Here is a tiny trained network, its code and every weight. The questions are about switching its units off for an input and a class, where a switched-off unit gives its printed mean instead of its output.

import numpy as np


def w(rows, s, z=0):
    codes = np.array(rows[::2]) - 128.0
    scale = np.full(codes.shape[1], s)
    scale[-1] = z or s
    return codes * scale


def f(y):
    return np.maximum(y, 0)


def log_softmax(a):
    a = a - a.max(-1, keepdims=True)
    return a - np.log(np.exp(a).sum(-1, keepdims=True))


def net(x, mask):
    res = np.array(x, float).reshape(1, 8) / 4 @ E
    y = f(res @ A[0][:, :-1].T + A[0][:, -1])
    res = res + np.where(mask, y, B[0][:, -1]) @ B[0][:, :-1]
    return log_softmax(res[-1] @ U[:, :-1].T + U[:, -1])


A, B = {}, {}
E = w([
[115,141,59,113,93,108,70,56,48],'x0',
[110,2,80,116,183,64,151,171,103],'x1',
[182,131,64,174,64,86,168,113,178],'x2',
[127,123,126,131,128,129,127,131,126],'x3',
[133,188,149,215,174,34,102,155,120],'x4',
[248,86,153,157,150,171,132,137,64],'x5',
[108,173,80,117,78,139,129,232,67],'x6',
[132,50,222,142,46,104,81,148,132],'x7',
],0.0091)
A[0] = w([
[102,166,84,104,184,135,128,121,148,24],'neuron 1',
[159,165,89,144,190,163,192,105,91,67],'neuron 2',
[141,176,163,210,197,12,90,146,82,23],'neuron 3',
[74,185,173,142,162,44,119,149,121,1],'neuron 4',
[25,147,116,80,137,105,100,123,170,5],'neuron 5',
[101,89,91,82,122,176,122,131,131,64],'neuron 6',
[130,159,105,108,110,154,49,72,94,101],'neuron 7',
[225,114,145,138,152,172,119,165,43,66],'neuron 8',
[139,111,82,164,63,92,118,74,94,102],'neuron 9',
[114,70,151,100,170,50,129,30,170,200],'neuron 10',
[118,135,123,92,127,97,96,94,70,91],'neuron 11',
[117,133,175,29,103,182,196,94,84,13],'neuron 12',
[119,112,132,119,139,180,168,173,182,100],'neuron 13',
[56,140,130,116,68,96,156,118,168,78],'neuron 14',
[235,136,125,142,142,149,136,113,92,46],'neuron 15',
[131,168,163,174,100,184,124,75,161,195],'neuron 16',
[112,77,96,103,132,158,123,133,141,44],'neuron 17',
[130,217,119,150,135,194,165,93,134,91],'neuron 18',
[108,201,131,130,51,168,141,180,105,161],'neuron 19',
[93,81,75,151,94,105,176,192,87,226],'neuron 20',
[118,148,126,130,116,136,107,69,44,63],'neuron 21',
[127,103,127,91,92,165,177,142,150,107],'neuron 22',
[113,88,78,120,135,99,54,104,73,62],'neuron 23',
[105,119,99,132,107,139,105,226,74,59],'neuron 24',
[69,162,95,104,139,105,167,108,154,131],'neuron 25',
[113,148,219,160,34,154,56,134,128,94],'neuron 26',
[63,128,155,81,208,174,35,146,85,74],'neuron 27',
[115,156,215,125,157,157,200,176,137,54],'neuron 28',
[163,148,178,144,145,118,198,202,181,110],'neuron 29',
[130,45,177,155,67,97,77,150,108,20],'neuron 30',
[60,130,173,82,194,172,58,129,73,46],'neuron 31',
[125,121,130,87,96,161,149,109,121,2],'neuron 32',
[147,118,161,126,157,156,118,48,150,65],'neuron 33',
[147,140,96,141,201,156,160,128,91,78],'neuron 34',
[152,89,84,58,87,142,158,96,169,81],'neuron 35',
],0.011,0.0044)
B[0] = w([
[61,86,103,85,80,187,163,181,178,174],'neuron 1',
[75,107,108,112,50,143,128,227,165,204],'neuron 2',
[67,163,142,202,73,159,217,94,79,243],'neuron 3',
[99,123,159,149,96,143,141,89,92,195],'neuron 4',
[111,88,255,101,92,128,71,80,159,200],'neuron 5',
[87,152,183,193,111,137,169,108,88,184],'neuron 6',
[145,125,162,72,162,27,181,129,117,200],'neuron 7',
[73,106,194,142,98,115,13,38,175,248],'neuron 8',
[188,149,90,81,115,73,146,114,152,204],'neuron 9',
[193,165,148,126,214,223,128,184,104,255],'neuron 10',
[128,126,164,112,145,99,177,128,165,178],'neuron 11',
[89,179,131,175,81,119,163,111,83,206],'neuron 12',
[123,143,168,106,141,2,172,103,129,202],'neuron 13',
[116,76,176,183,99,144,19,94,216,199],'neuron 14',
[88,93,195,160,91,143,22,80,208,208],'neuron 15',
[154,121,98,138,212,133,89,173,28,241],'neuron 16',
[54,137,133,148,121,134,144,113,72,168],'neuron 17',
[91,59,55,82,151,135,114,169,82,223],'neuron 18',
[180,167,168,153,201,177,97,157,108,248],'neuron 19',
[190,121,114,152,220,157,86,143,86,252],'neuron 20',
[156,140,167,70,137,70,182,112,155,186],'neuron 21',
[113,166,115,155,142,112,161,86,95,196],'neuron 22',
[136,125,183,67,130,53,169,135,126,199],'neuron 23',
[188,180,198,94,161,228,135,123,151,217],'neuron 24',
[114,83,145,146,132,135,70,128,176,197],'neuron 25',
[71,64,63,111,127,147,157,221,140,251],'neuron 26',
[163,111,33,211,164,88,109,126,179,230],'neuron 27',
[140,151,134,72,137,38,165,99,158,216],'neuron 28',
[154,150,118,99,132,23,137,103,129,233],'neuron 29',
[57,103,79,103,86,174,191,239,185,223],'neuron 30',
[167,179,10,187,131,117,97,114,186,223],'neuron 31',
[101,154,145,173,96,127,158,113,116,158],'neuron 32',
[148,151,143,116,142,210,164,109,143,194],'neuron 33',
[88,79,130,56,108,179,143,192,142,191],'neuron 34',
[110,181,89,185,111,108,157,89,99,209],'neuron 35',
],0.0076,0.0096)
U = w([
[88,82,210,144,63,156,62,62,187,96],'0',
[54,75,80,90,75,185,211,229,163,79],'1',
[73,210,149,235,60,148,234,68,40,85],'2',
[162,164,166,63,147,24,206,114,142,85],'3',
[123,86,116,153,205,147,134,167,50,205],'4',
[200,195,176,132,204,254,162,140,123,75],'5',
[133,135,127,149,149,144,155,136,124,246],'6',
[199,151,2,238,97,105,124,115,204,153],'7',
],0.0089,0.012)

Each question gives the input, the list of numbers given to net, and the class t.
The units are the neurons (one row each of A and B). Each row of codes is followed by its name. A weight is (code - 128) times the scale printed after its matrix; where a second scale follows, it is the last column's (A, B and U).
mask holds one flag per neuron, in row order. A switched-off neuron (its flag False) gives its mean, the last column of its row in B, instead of its output. The means were averaged over made-up inputs and are rounded, as every weight is.
A unit's drop is (log p(t) with every unit on - log p(t) with that unit switched off) / (log p(t) with every unit on - log p(t) with every unit switched off).
The circuit of an input: a set's keep is (log p(t) with only the set's units on - log p(t) with every unit switched off) / (log p(t) with every unit on - log p(t) with every unit switched off). Starting from the 12 units with the biggest drops (on a tie, the unit counted first), units are removed one at a time, each time the one whose removal leaves the highest keep (on an exact tie, the one counted first), for as long as the keep stays at least 0.8.
circuit, biggest first: the units of the circuit, biggest drop first
k most important neurons: the k neurons with the biggest drops, biggest first
drop when u is switched off: that unit's drop, to one decimal
input [5,-6,-7,7,-7,-2,-3,-5], class 2: circuit, biggest first -> neuron 12
input [1,1,-5,5,8,7,-3,2], class 2: 4 most important neurons -> neuron 3; neuron 14; neuron 5; neuron 25
input [3,-8,4,5,-3,-4,-5,-7], class 4: 2 most important neurons -> neuron 16; neuron 18
input [-2,-6,0,4,5,8,-6,-4], class 0: 2 most important neurons -> neuron 15; neuron 8
input [8,2,1,-1,3,-2,-5,6], class 3: circuit, biggest first -> neuron 23; neuron 9
input [6,-6,4,2,3,3,-1,-6], class 1: circuit, biggest first -> neuron 2; neuron 18
input [5,1,8,-7,-3,-5,-5,7], class 7: 3 most important neurons -> neuron 9; neuron 35; neuron 14
input [-3,-8,-6,3,2,7,-4,3], class 4: 2 most important neurons -> neuron 16; neuron 26
input [-3,-8,5,6,-2,3,-8,-3], class 4: circuit, biggest first -> neuron 18; neuron 16
input [-8,-2,2,2,-3,6,-5,-2], class 3: circuit, biggest first -> neuron 29; neuron 13
input [6,-1,-1,2,-5,6,7,1], class 5: 4 most important neurons -> neuron 24; neuron 19; neuron 20; neuron 14
input [8,-3,-4,-5,7,-8,-4,-1], class 0: 3 most important neurons -> neuron 5; neuron 14; neuron 25
input [4,-6,-3,-3,5,2,-8,4], class 5: 2 most important neurons -> neuron 33; neuron 10
input [4,0,2,7,0,6,-7,8], class 1: 2 most important neurons -> neuron 30; neuron 26
input [-1,1,6,-6,-6,1,5,-5], class 2: most important neuron -> neuron 35
input [2,-6,2,3,0,-4,7,2], class 5: 2 most important neurons -> neuron 19; neuron 24
input [-8,7,2,5,-6,-5,6,6], class 3: circuit, biggest first -> neuron 13; neuron 29
input [-4,1,-8,-5,-3,-2,0,-1], class 7: circuit, biggest first -> neuron 31; neuron 27
input [-4,7,-8,-2,6,-3,2,0], class 7: circuit, biggest first -> neuron 27; neuron 31
input [6,-8,-5,-1,2,5,8,-2], class 4: circuit, biggest first -> neuron 18
input [1,5,4,0,8,-8,-8,1], class 0: drop when neuron 3 is switched off -> -0.1
